What each symbol does to the items:
j418 + j301
j418 @ j139
j418 ^ j803
j95 + j199
j95 @ j37
j95 ^ j899
j803 + j679
j803 @ j862
j803 ^ j699
j88 + j899
j88 @ j189
j88 ^ j392
j670 + j140
j670 @ j725
j670 ^ j232
j620 + j151
j620 @ j301
j620 ^ j537
j304 + j699
j304 @ j379
j304 ^ j436
j329 + j304
j329 @ j713
j329 ^ j789
j630 + j250
j630 @ j586
j630 ^ j141
j698 + j852
j698 @ j349
j698 ^ j71
j953 + j364
j953 @ j699
j953 ^ j878
j976 + j100
j976 @ j151
j976 ^ j941
j928 + j13
j928 @ j899
j928 ^ j418
j349 + j224
j349 @ j381
j349 ^ j172
j224 + j210
j224 @ j486
j224 ^ j342
j825 + j805
j825 @ j670
j825 ^ j199
j367 + j172
j367 @ j825
j367 ^ j60
j725 + j845
j725 @ j844
j725 ^ j978
j156 + j141
j156 @ j698
j156 ^ j524
j376 + j803
j376 @ j410
j376 ^ j304
j392 + j139
j392 @ j14
j392 ^ j410
j862 + j650
j862 @ j364
j862 ^ j475
j913 + j400
j913 @ j465
j913 ^ j486
j140 + j524
j140 @ j845
j140 ^ j540
j978 + j622
j978 @ j100
j978 ^ j801
j852 + j465
j852 @ j224
j852 ^ j330
j537 + j88
j537 @ j679
j537 ^ j364
j878 + j29
j878 @ j500
j878 ^ j250
j60 + j725
j60 @ j199
j60 ^ j13
j189 + j620
j189 @ j418
j189 ^ j14
j331 + j63
j331 @ j141
j331 ^ j349
j13 + j978
j13 @ j976
j13 ^ j301
j713 + j379
j713 @ j792
j713 ^ j400
j330 + j156
j330 @ j342
j330 ^ j140
j63 + j789
j63 @ j913
j63 ^ j224
j586 + j56
j586 @ j63
j586 ^ j852
j524 + j381
j524 @ j71
j524 ^ j825
j250 + j713
j250 @ j56
j250 ^ j913
j486 + j331
j486 @ j156
j486 ^ j300
j164 + j953
j164 @ j304
j164 ^ j792
j210 + j586
j210 @ j331
j210 ^ j698
j71 + j330
j71 @ j172
j71 ^ j670
j172 + j342
j172 @ j805
j172 ^ j725
j650 + j418
j650 @ j392
j650 ^ j376
j540 + j825
j540 @ j622
j540 ^ j95
j801 + j37
j801 @ j928
j801 ^ j189
j622 + j670
j622 @ j60
j622 ^ j37
j954 + j329
j954 @ j250
j954 ^ j63
j379 + j475
j379 @ j878
j379 ^ j954
j100 + j60
j100 @ j95
j100 ^ j928
j232 + j540
j232 @ j978
j232 ^ j151
j500 + j164
j500 @ j329
j500 ^ j56
j436 + j500
j436 @ j954
j436 ^ j586
j139 + j941
j139 @ j537
j139 ^ j862
j381 + j486
j381 @ j330
j381 ^ j805
j475 + j376
j475 @ j29
j475 ^ j329
j789 + j436
j789 @ j400
j789 ^ j210
j844 + j367
j844 @ j540
j844 ^ j100
j14 + j537
j14 @ j803
j14 ^ j953
j151 + j95
j151 @ j801
j151 ^ j88
j899 + j976
j899 @ j620
j899 ^ j139
j301 + j801
j301 @ j941
j301 ^ j679
j37 + j232
j37 @ j13
j37 ^ j620
j56 + j792
j56 @ j789
j56 ^ j465
j679 + j189
j679 @ j650
j679 ^ j754
j342 + j698
j342 @ j300
j342 ^ j845
j364 + j392
j364 @ j754
j364 ^ j29
j465 + j630
j465 @ j210
j465 ^ j156
j410 + j862
j410 @ j953
j410 ^ j379
j754 + j14
j754 @ j376
j754 ^ j164
j941 + j928
j941 @ j88
j941 ^ j650
j845 + j71
j845 @ j367
j845 ^ j622
j400 + j954
j400 @ j630
j400 ^ j331
j29 + j410
j29 @ j164
j29 ^ j713
j300 + j349
j300 @ j524
j300 ^ j367
j792 + j878
j792 @ j436
j792 ^ j630
j805 + j300
j805 @ j140
j805 ^ j844
j199 + j844
j199 @ j232
j199 ^ j976
j699 + j754
j699 @ j475
j699 ^ j500
j141 + j913
j141 @ j852
j141 ^ j381

The rows follow the links: the fewer symbols apart two items are, the more alike their rows tend to be.

Each row is also shifted at random along 5 hidden directions that mean nothing.

Some items, each with a row of numbers:
j825: 43 -2 -6 2 15 -10 -4 4 -13 11 13 -12 -14 -5 10 2 -1 8 4 7 5 -8 -8 -1 3 4 10 21 -9 12 13 3 -13 2 -13 -15 -1 17 19 4 -12 -8 0 -10 3 -12 14 -3 9 -8 4 2 0 12 2 7 4 4 3 2 5 -2 7
j792: 70 -25 -8 4 9 1 -5 15 4 7 -5 0 8 0 6 21 -2 -5 20 -14 2 19 -17 -6 -11 -10 -4 -29 -12 4 -4 5 -2 4 -6 14 5 -11 2 12 6 -34 -1 0 -12 32 -5 -8 -18 -7 7 4 -7 -1 -11 6 -16 -8 -10 -3 10 18 -9
j364: -42 -6 3 -7 -10 -7 6 13 7 14 -14 10 -6 8 7 -7 -5 -6 -11 9 -2 18 -2 9 0 7 0 -8 2 -8 2 -7 13 4 2 -2 -1 -8 -25 -1 1 -5 1 2 -2 -5 -9 -11 4 3 2 -5 7 -4 -1 6 -7 -13 18 8 10 -2 2
j376: 19 3 6 -3 -13 -6 5 -3 8 15 -14 9 -6 4 -3 -2 -28 -12 -6 8 0 10 -5 10 6 5 8 -8 -3 -10 7 -5 11 5 5 -1 1 0 -20 1 -9 0 4 1 -3 2 -3 -9 -3 -3 -1 -2 9 6 2 -2 -6 -12 13 10 7 1 -4
j392: -17 -8 7 -3 -10 9 11 10 -1 -12 -16 8 -1 -2 -11 -8 -18 -11 1 6 5 2 13 7 -2 5 -3 -4 4 -6 -7 -10 13 0 -3 1 -2 2 -10 -7 -1 -7 7 -2 -4 -4 -8 5 3 10 -3 -5 9 -2 5 7 -3 -12 12 -4 1 -7 0
j342: 22 0 -2 2 8 2 13 -10 -8 -3 15 -18 -1 -8 8 4 34 11 12 2 3 -5 -8 -5 -18 -10 -3 -2 -12 5 0 -12 -14 3 7 10 -3 0 28 -1 1 0 10 2 -4 22 9 1 -16 -8 4 -10 1 0 12 -10 4 9 2 -4 9 -17 0
j199: 19 -1 -6 3 -1 2 -9 -14 -18 -3 3 1 -7 -14 -5 12 -14 -1 2 -10 11 0 -5 -4 3 -7 7 -1 -8 -5 -2 7 -7 3 11 -4 7 18 7 6 -8 -5 4 -20 -7 28 2 1 -22 -3 3 11 -2 9 -6 -11 0 0 -9 -6 4 12 3
j400: -7 22 0 -1 -6 -5 -10 -18 24 2 6 5 12 12 -10 -3 -6 2 -11 -3 -6 -8 -1 -1 9 2 1 4 16 -4 5 9 -2 -4 6 2 -1 -13 -9 -1 0 25 -14 20 10 -12 3 1 9 -2 -11 -1 -2 0 1 -9 1 7 -6 9 -18 3 -13
j379: 26 -14 0 -7 -5 14 -5 10 9 -17 -8 0 -2 5 2 -1 14 -3 -5 0 -7 10 10 -5 -5 -3 -20 -18 -5 -4 -15 1 5 3 3 9 0 -16 -12 12 8 -11 -5 5 -3 7 -5 5 -9 14 8 4 -8 -2 -10 2 -7 -5 7 -10 10 12 0
j586: 61 2 -6 8 -1 4 -9 -7 10 -6 10 -3 14 18 14 -7 15 8 -15 -10 -5 -8 7 5 6 9 -11 11 3 -1 2 2 -7 -18 7 -6 -3 -6 16 -6 0 8 -12 10 2 -13 -3 5 -5 8 3 -1 -4 -6 -5 -6 -10 4 -9 -8 -3 4 3
j367: 8 -13 -7 3 17 -6 -1 7 -11 5 12 -11 -11 -2 9 8 0 6 10 5 7 -5 -10 1 -2 -3 3 5 -16 15 3 -1 -12 4 -10 -5 5 13 22 4 -7 -20 1 -11 -4 3 9 -1 -2 -3 8 0 -1 9 -1 5 -4 4 1 -3 12 -1 4
j232: -7 -5 -6 4 -5 0 -15 -10 -14 -6 7 15 -8 5 6 -3 -33 1 -30 -3 9 -11 5 13 22 14 2 14 -4 -9 1 2 -10 -13 19 -28 9 22 4 1 -14 -2 -4 -24 4 -8 0 4 -15 12 12 10 1 9 -17 -9 -14 -4 -6 -14 7 20 18
j141: 4 1 4 3 15 2 3 10 14 -3 12 1 8 10 -2 -8 -8 8 -1 1 -6 -12 2 6 4 0 -5 6 10 12 3 -2 -7 -8 -13 -2 -1 -8 1 -10 1 -1 -4 12 10 -21 2 3 17 -2 -4 -8 6 -5 7 10 -2 9 -3 0 -9 -7 -4
j941: -6 15 5 2 -19 -6 1 -10 -10 9 -10 6 4 -7 -2 -7 -1 -4 -7 1 4 3 3 0 0 6 10 8 13 -12 5 1 11 -4 5 -2 -5 7 -13 -6 3 18 5 -6 0 -7 -10 -4 4 0 -12 1 3 -6 4 -5 11 -3 -2 10 -12 -4 3
j172: -18 7 5 -6 14 12 7 -2 -1 -17 14 -6 -11 -7 -12 -6 5 6 9 11 -4 -15 10 -4 -4 -9 -1 6 0 8 -8 -1 -9 11 -3 4 1 1 4 3 1 9 6 1 9 -3 15 12 12 0 -1 0 1 3 9 4 14 14 12 -4 -6 -9 -1
j620: 16 11 -2 10 -10 -15 0 -10 -12 19 -5 -7 3 -4 2 6 -11 -10 6 -8 9 -5 -3 2 4 6 20 18 4 -5 17 5 4 -8 -3 -10 -9 17 18 -9 -9 7 4 -8 -6 -3 -6 -6 4 -9 -14 -1 3 4 7 -2 8 -9 -15 7 -13 -8 1
j331: 5 1 1 9 17 1 6 4 11 -10 11 -23 16 -2 -2 6 41 5 32 -7 -1 -10 0 -13 -15 -9 -5 2 0 17 -2 0 -7 3 -20 20 -10 -14 33 -1 10 0 -3 21 -1 4 8 10 14 -6 -13 -11 -5 -3 14 7 15 12 -12 -2 -15 -17 -12
j878: 38 -9 -7 -1 -4 5 -8 3 11 -12 -4 -7 1 13 8 1 9 -3 2 1 0 -2 14 -2 2 7 -12 3 -8 0 -5 6 5 1 -7 0 -4 -9 17 9 -4 -7 -13 11 -2 -9 -2 9 1 9 4 -1 -6 6 -7 3 -8 -6 0 -11 2 5 0
j537: -8 11 8 -2 -17 9 9 -5 -2 -15 -12 12 -2 -5 -25 -12 -30 -15 -4 5 -1 -7 21 6 6 4 5 2 12 -12 -7 -5 11 1 3 -2 -4 3 -12 -10 -3 15 10 -1 1 -5 -5 15 12 8 -14 0 11 0 12 -3 9 -4 2 -1 -10 -10 -5
j845: 13 0 9 -18 16 11 2 15 -13 -8 5 7 -16 -22 -12 -5 15 9 11 12 -8 8 1 -17 -11 -15 1 -5 7 14 -12 2 -2 19 -9 14 0 0 -37 12 18 4 9 -4 10 -4 14 1 21 -1 4 9 -6 -8 0 13 25 19 14 6 -4 -1 4
j976: -15 -8 -2 -2 3 4 -10 11 -14 -3 -1 0 0 -8 11 -4 16 4 -6 -4 2 2 8 -9 4 7 2 15 9 4 -2 6 5 -9 -9 -9 -3 10 -4 -2 9 -3 -3 -13 3 -24 -6 0 15 10 0 11 -10 -9 -6 11 11 -1 -8 -1 -3 8 16
j899: 20 -5 -4 11 -6 -11 -1 2 -17 17 -7 1 4 -7 13 5 -4 -5 -4 -10 9 10 -10 1 4 4 10 7 0 -4 9 -1 3 -13 -3 -10 -1 14 4 -6 -2 -11 6 -18 -7 3 -12 -9 -5 -4 -3 5 3 -4 -2 -1 -3 -10 -12 5 1 3 10
j60: -7 2 -1 -4 -4 2 -7 -8 -15 2 0 6 -11 -11 -5 7 -13 -1 -8 -4 4 8 -7 -5 2 -8 7 -7 -1 -7 -5 3 -4 3 15 -2 11 13 -18 9 -1 3 5 -19 -2 17 3 -1 -13 -4 7 14 -6 3 -9 -9 3 3 -1 2 6 15 6
j622: -36 18 -7 1 0 -14 -11 -18 -10 10 6 -14 -9 -6 5 5 14 3 -1 4 3 -10 -4 -8 5 3 15 20 -2 2 13 11 -6 5 2 -10 -6 11 19 8 -5 19 -7 -4 4 -7 11 -3 5 -7 -7 9 -6 12 3 -7 14 5 -6 5 -8 -1 4
j436: 20 -6 -6 -3 4 -6 -9 8 12 10 -5 -1 5 5 5 8 10 0 8 -4 -5 13 -10 -9 -6 -6 -2 -16 -2 1 3 7 3 3 -5 11 -2 -15 -8 12 8 -8 -9 13 -2 5 -1 -11 -1 -7 1 3 -9 -1 -8 6 -4 0 -5 5 0 11 -6
j139: 5 -16 1 0 -13 14 10 7 -15 -15 -14 0 5 -11 3 -3 21 -7 1 -8 1 16 7 -4 -18 -3 -10 -14 -3 -12 -18 -12 10 -2 11 8 0 -1 -7 -2 14 -11 13 -11 -11 25 -14 1 -26 11 5 -2 -1 -15 0 -4 -1 -11 1 -9 11 -4 8
j418: 8 0 -2 -4 -17 7 1 2 -12 -5 -8 -17 1 -9 29 -11 81 3 -8 0 -2 17 13 -16 -15 11 -12 16 2 -10 -6 -7 13 -11 2 2 -17 -5 10 -1 24 12 6 -1 -4 -10 -15 -2 -4 18 0 -6 -10 -25 1 -4 14 -4 4 -7 4 -15 26

Where do the symbols, taken in turn from left to right, take each start?
Answer with the item's name.
-14 11 4 4 -18 0 9 -11 -9 4 -12 2 3 -14 -12 0 -6 -12 1 -5 4 5 0 -1 -3 -3 9 -3 9 -13 -1 -4 11 1 10 4 -3 4 -8 -5 4 11 12 -6 -6 13 -8 1 -3 -2 -13 -1 4 -4 7 -9 10 -4 -4 5 -9 -6 -4
@ + + ^: j88
17 7 7 -3 -11 -9 9 1 6 13 -15 11 -7 0 -14 3 -44 -18 7 11 1 4 -7 11 4 0 14 -12 -1 -8 8 -3 13 12 2 2 2 3 -19 -1 -15 -2 8 1 -5 8 -1 -5 3 -12 -5 -3 14 10 8 0 -1 -13 8 13 1 -4 -16
+ + ^ ^ ^: j713
-16 6 10 -1 -18 9 10 -6 -10 -9 -16 11 4 -20 -21 1 -12 -13 5 -5 1 12 5 -3 -9 -13 5 -19 12 -15 -13 -4 15 6 15 15 3 0 -27 -4 10 4 17 -9 -7 28 -9 1 -13 0 -8 4 2 -10 5 -9 12 -5 0 3 -5 -3 -2
+ ^ @ @ ^: j376
-54 -4 0 3 1 -1 -7 8 -7 -1 -4 14 1 -7 -4 -4 -22 -3 -7 -7 -1 3 3 2 11 3 7 6 13 0 2 5 4 -9 -9 -12 1 8 -20 -1 1 -5 0 -11 3 -18 -7 -2 12 3 -1 9 -2 -3 -6 7 4 -3 -8 2 -10 8 9
@ + ^: j620
-6 6 -5 4 -3 0 -8 -12 16 -2 11 -8 15 15 16 -2 35 8 -6 -4 -7 0 1 -5 1 8 -13 6 2 -2 4 8 -4 -12 5 1 -2 -17 16 0 8 13 -18 21 2 -9 -3 -1 -4 5 1 -2 -8 -7 -2 -8 -7 5 -9 -6 -6 -1 -1
+ ^ ^ @ @: j698
3 -8 -10 2 9 -7 -7 -3 -18 14 5 -11 -9 -13 20 14 23 7 6 -6 9 12 -20 -8 -7 -4 5 0 -20 1 5 3 -7 1 5 -1 3 10 16 13 -1 -15 2 -16 -8 23 1 -10 -25 -10 12 7 -8 0 -7 -6 -2 2 -4 1 17 7 11
+ ^ ^ @ +: j95
-38 19 4 -7 -7 -6 -14 -6 23 8 5 9 8 18 5 -13 17 11 -27 4 -17 5 3 -3 10 6 -5 5 21 -3 4 9 1 -8 10 0 -4 -23 -38 0 13 28 -18 23 16 -34 -1 -8 18 5 2 2 -11 -11 -9 -3 4 10 1 13 -11 9 1
@ @ @: j586
17 10 -2 9 1 5 -3 -9 18 -13 9 3 13 16 -8 -7 -15 3 -9 -8 -6 -16 10 7 10 1 -8 3 8 -1 0 1 -7 -10 5 -5 1 -8 11 -8 -7 8 -12 14 6 -8 1 10 1 4 -4 -2 3 0 1 -7 -8 4 -10 -10 -10 0 -7
@ @ @ ^ @: j349
-10 12 5 1 -14 3 6 -5 5 -11 -7 7 -2 8 -11 -18 -20 -9 -18 12 0 -13 29 13 12 20 2 21 11 -10 2 -4 12 -6 -4 -18 -7 9 1 -14 -10 15 -1 2 4 -32 -5 12 20 13 -11 -4 12 2 7 3 4 -9 7 -6 -7 -10 5
^ ^ + +: j364
10 5 -1 5 -6 -8 13 1 1 4 -13 -14 -2 -3 -10 9 -13 -19 28 4 12 -11 4 6 -4 6 14 9 -9 -2 10 -5 12 11 -21 0 -14 8 36 -9 -16 -1 6 7 -10 1 1 4 14 -7 -22 -11 12 15 18 9 5 -13 -2 2 -5 -21 -15
@ + ^ @ ^: j379
17 4 4 -6 14 9 5 2 -5 -13 14 0 -13 -4 -11 -8 -7 7 1 13 -2 -15 8 0 3 -3 3 13 2 12 -5 -2 -10 8 -7 -6 2 8 -1 0 -4 7 3 -3 8 -18 16 11 15 3 1 2 2 6 2 7 12 12 11 -4 -1 -5 4
^ + ^ @ ^: j976
42 -7 -3 1 -1 -6 -6 0 9 10 -1 10 10 7 5 8 -15 0 -5 -14 -4 11 -15 2 3 -6 -1 -21 3 -6 0 3 -3 -6 9 5 9 -10 -20 2 -1 -9 -6 4 -1 16 -7 -10 -15 -7 8 6 -3 -4 -11 -4 -15 -3 -8 5 4 16 -7
^ ^ ^ ^ @ @: j725
61 -6 -3 -1 5 -1 -11 12 10 2 -6 -9 3 5 2 8 19 -2 17 -2 -1 6 0 -12 -4 -3 -6 -6 -2 7 0 8 6 6 -13 13 -4 -14 8 12 5 -8 -11 14 -4 -1 0 -3 10 -3 -5 3 -13 1 -3 10 3 1 -5 3 -3 7 -8
^ ^ ^: j349
-8 8 -6 2 9 -12 -6 -8 -13 18 8 -23 -10 -13 10 14 31 4 19 2 7 -2 -12 -14 -6 -5 14 15 -12 7 14 10 -6 10 -12 3 -9 11 28 10 0 5 -2 0 -3 6 10 -6 1 -15 -4 4 -7 9 5 -2 15 8 -3 6 -3 -2 3
+ + @ @ @ +: j71
-23 -10 -6 6 1 -8 -9 9 -12 13 -3 2 4 -3 17 2 1 -3 -6 -10 8 4 -3 2 6 8 5 12 3 1 9 1 3 -13 -7 -13 -1 14 9 -4 -2 -15 -1 -14 -2 -10 -10 -5 0 2 3 6 0 -5 -4 8 -1 -10 -9 0 2 4 15
+ ^ ^ +: j88
8 -10 -5 2 2 4 -7 8 -18 -9 -2 -2 1 -13 4 1 9 3 4 -8 7 1 8 -9 2 2 -2 8 1 7 -6 4 3 -8 -9 -5 -2 16 5 2 6 -10 1 -17 -4 -7 -7 4 3 7 -1 9 -7 -4 -7 9 6 -2 -10 -7 -1 7 13
+ ^ ^ @ @: j139
-29 3 1 4 -2 8 -7 -2 -10 -17 -3 11 -3 -10 -27 3 -41 -6 3 -6 5 -12 10 0 11 -6 6 0 4 1 -8 9 0 2 1 -3 6 16 -5 2 -9 3 3 -13 -1 7 1 14 3 5 -6 14 3 10 -3 -1 3 -1 -13 -8 -10 12 -3
+ + + ^ +: j725
19 10 4 -2 11 8 10 -4 -6 -18 11 -16 -10 -12 -14 4 18 6 22 6 2 -16 5 -10 -12 -13 0 5 -10 9 -7 -3 -8 15 -6 11 -2 6 23 2 -1 10 8 2 0 12 17 13 5 -5 -4 -4 1 6 15 -4 18 15 4 -8 -2 -16 -6
^ @ @ @ + +: j805
-36 0 -2 8 -12 -7 4 -6 -10 15 -10 -5 7 -7 9 5 10 -6 1 -8 6 10 -9 -2 -4 2 8 2 1 -10 7 -3 7 -9 5 -1 -5 7 4 -2 6 -2 5 -9 -7 11 -14 -7 -9 -6 -6 -1 2 -8 3 -6 1 -8 -9 6 0 -6 5
+ @ ^ + + @: j928
